cols: P R M C L U F E G
[197 209 129 142 101 150 146 108 171] -> q777
[119 163 124 149 112 143 129 142 128] -> q710
[172 132 121 121 165 114 131 112 131] -> q425
[163 151 168 152 133 154 151 119 173] -> q698
asked: [163 151 168 152 133 154 151 119 173]
q698
col: [143 114]
U
both q710 q425: 
[112]

cols: B S X Q A K
[169 178 118  57 112 165] = q558
[ 88 170 101 155 185 153] = q788
[169 178 118  57 102 101] = q468
col: [101 118]
X
both q788 q468: 
[101]

cols: diliv nad mibi zamav nerus vani Toteg Pokeg Zik ker
[ 77  90  85 152 173 117 129 123  81 174]  q392
[136 150 135  80 113 113 155 109 149 132]  q814
[136 162  60 147 150 129 141 129 113 170]  q78
[ 96  99 175 123 109 149 104 129 166 144]  q969
[137 138 130  56 132 147 162 157 132 135]  q297
[114 129 124 131  77 108 115 149 155 159]  q426
[187 180 114 107  92 122 161 193 107 162]  q661
col: [ 90 150 162  99]
nad
col: [174 132]
ker
both q661 q78: 
[162]
col: [ 81 149]
Zik
both q78 q661: 
[162]

cols: V D J Y
[160 132 161 134] = q221
[177 161 166 132] = q76
[151 141 147 143] = q176
[181 139 176 149] = q480
[148 140 145 131] = q638
[190 178 170 136] = q358
[166 141 164 139] = q701
[203 154 203 135] = q769
[165 152 159 151] = q201
[157 146 155 134] = q129
[146 136 147 144] = q597
col: [161 141 139 140 178 141 154 152 146 136]
D
both q129 q597: 
[146]
col: [139 140 178 141 154 152 146]
D
col: [135 151]
Y

cols: Z N T H W
[ 86 124 209 212 179]  q384
[ 39 138  51 203  72]  q45
[ 85 154 178 152  93]  q241
[191 138  81 113 195]  q897
[ 60  32 179 167  79]  q152
[150  77  82 162  81]  q970
[ 99 190 139  32 200]  q130
[107  50 110  78 184]  q734
[171 124  58  69  52]  q836
[165 177  54  81 123]  q126
[ 99 190 124 139  62]  q709
both q897 q970: 
[81]
col: [ 81 179  82 139 110  58  54]
T
both q126 q897: 
[81]
col: [113 167 162  32  78  69  81]
H
col: [ 52 123]
W
both q384 q152: 
[179]
both q836 q709: 
[124]

cols: rogu Dod dofi biset ridot
[ 96 151  93 113 105] -> q219
[134 133 119 106 155] -> q306
[161  46 105 116 107] -> q478
[173 134  85 159 106] -> q336
[128 175 140 100 125] -> q520
col: [173 128]
rogu
col: [ 96 134]
rogu
asked: [128 175 140 100 125]
q520
both q219 q478: 
[105]
col: [134 161 173]
rogu

cols: Gebas temop dab Repib
[120 121 168 123] = q255
[147 123 180 120] = q345
[131 117 152 133] = q588
[108 123 162 120] = q150
[147 119 179 121] = q842
[116 128 198 118] = q942
col: [133 120 121]
Repib
asked: [147 123 180 120]
q345
both q842 q255: 
[121]
col: [152 162]
dab

cols: fef fovi Rurav Tumip rovi rili Naniv mitup lekep tadod
[130 137 130 132 126 130 139 129 141 128] -> q506
[132 127 129 134 128 130 132 127 129 129] -> q883
[127 158 125 130 130 163 153 124 136 127] -> q855
[132 132 131 136 129 133 134 129 127 126] -> q741
[132 132 131 136 129 126 133 129 137 130] -> q75
[129 136 127 138 132 133 134 128 125 132] -> q931
[130 126 129 130 130 206 196 129 131 129] -> q458
[130 128 129 135 128 146 142 128 133 129] -> q17
[129 138 131 135 127 129 134 131 130 133] -> q42
[128 141 131 132 129 139 137 130 129 127] -> q135
[129 136 127 138 132 133 134 129 127 126] -> q700
[128 139 130 139 132 133 128 128 134 133] -> q140
col: [128 129 127 126 130]
tadod
col: [136 126]
fovi
asked: [132 132 131 136 129 133 134 129 127 126]
q741
both q458 q855: 
[130]

cols: Dum kep retu tud
[ 76 119 133 105]  q433
[104 128 125 118]  q202
[207 104 105 182]  q763
[118 128 154  97]  q973
asked: [207 104 105 182]
q763
col: [125 105 154]
retu

cols: dira todug vef Robed febet
[ 79 169 171 137  56] = q380
[ 81 165 168 139  64] = q354
[ 86 144 161 171 141] = q229
[ 93 152 146  84  53] = q514
[ 90 146 158 124  87] = q171
both q171 q514: 
[146]
col: [ 56  64 141]
febet
both q229 q380: 
[171]
col: [171 168]
vef

cols: zab pon lalur nopo fov zoki Parop
[ 99  89 160 124 198 141 189] : q576
[ 99  89 160 124 198 148 160] : q550
[ 99  89 160 124 198 148 189] : q454
[111  42 160  94  90 189  98] : q510
[170 165 103 136  60 106  55] : q455
[ 90  92 144 119 190 146 184] : q523
col: [189  98  55]
Parop
asked: [111  42 160  94  90 189  98]
q510

cols: Kived fuf renuz Vut
[163 102 143 170] : q733
[111 164 162  82] : q990
[163 163 111  82] : q366
col: [164 163]
fuf
both q366 q733: 
[163]
both q733 q366: 
[163]
asked: [163 163 111  82]
q366

cols: tok dup kazef rep desib
[114 120 124 102 143]  q447
[ 81 123 125  81 146]  q73
[113 117 132 126 135]  q352
[109 166 196 128 104]  q784
[149  96 126 194  96]  q282
[114 119 125 166 136]  q780
[114 119 125  99 148]  q995
[152 150 125 155 122]  q928
[119 140 128  99 151]  q901
[138 149 124  61 151]  q218
[136 129 121 100 154]  q921
col: [123 117 166  96 119 119 150 140 149]
dup
col: [ 81 113 109 149]
tok
col: [126 128 194 166]
rep
col: [ 96 136]
desib

cols: Bep vap vemi rapo rof
[ 91 192 183  55  53] : q4
[211 116 123 108 125] : q934
[116 140 129 165 125] : q370
[ 78 185 184 108  82] : q691
[ 55  56  94 185 177] : q677
[118 101  78  78 106] : q409
[146  95  69 156 160] : q153
col: [192 116 140]
vap
both q4 q677: 
[55]

cols: nogaf kegu refi susu
[200  80 118 114] -> q864
[183 102 117  99] -> q385
[183 117 118 118] -> q574
col: [ 80 102]
kegu
both q864 q574: 
[118]
col: [ 99 118]
susu
col: [102 117]
kegu
col: [117 118]
refi
both q574 q864: 
[118]
asked: [183 102 117  99]
q385

cols: vemo Foro Muk vuzi Kebu bego Sanel bem
[170 128  87 190 140 162 135 130]  q208
[ 98 111 172 129 140 186 135 130]  q752
[ 98 128  87 167 140 186 164 130]  q232
[ 98 128 115 157 140 139 135 130]  q80
[ 98 128  87 129 140  33 135 130]  q410
[ 98 128  87  62 140 186 135 130]  q759
[ 98 128  87 100 140 186 135 130]  q833
[ 98 128  87 129 140 218 135 111]  q286
col: [170  98  98  98]
vemo
col: [115  87  87  87]
Muk

cols: nufin Nesum gilid diro nubis Mep zas som
[ 98  88  68  34 147 156 103 111]  q872
[ 71 190 151 103 174  65 118  80]  q531
[ 47 136 168  72 181 101 120  85]  q48
[138 118 179  31 174 112 101  88]  q488
[136 175  94 125 143  45 133  50]  q620
[162  95 110 205  80 136 205 174]  q407
[189 200 125 176 143 135 173 155]  q317
[ 47 136 168  72 181 102 120  85]  q29
[144 129 132 159 175 225 147 187]  q238
[133 195 133  32 114  94  98 155]  q893
[113  82 121  93 209 206 143 114]  q254
[138 118 179  31 174 112 125 146]  q108
col: [ 88  50 174 155  85 187 155]
som
both q488 q407: 
[174]

cols: liber kos pori limen
[104 195  75  99] -> q731
[ 63 104 143 144] -> q965
[194 121  86 101] -> q181
[146 115 187 157] -> q292
[161  45 133 132] -> q622
[ 95 178  96 132] -> q496
[ 96 101  76 106] -> q122
both q731 q965: 
[104]
col: [146 161  95  96]
liber
col: [132 106]
limen
asked: [146 115 187 157]
q292
col: [104  63 194 146 161  95]
liber
both q122 q496: 
[96]
col: [121 115  45 178 101]
kos

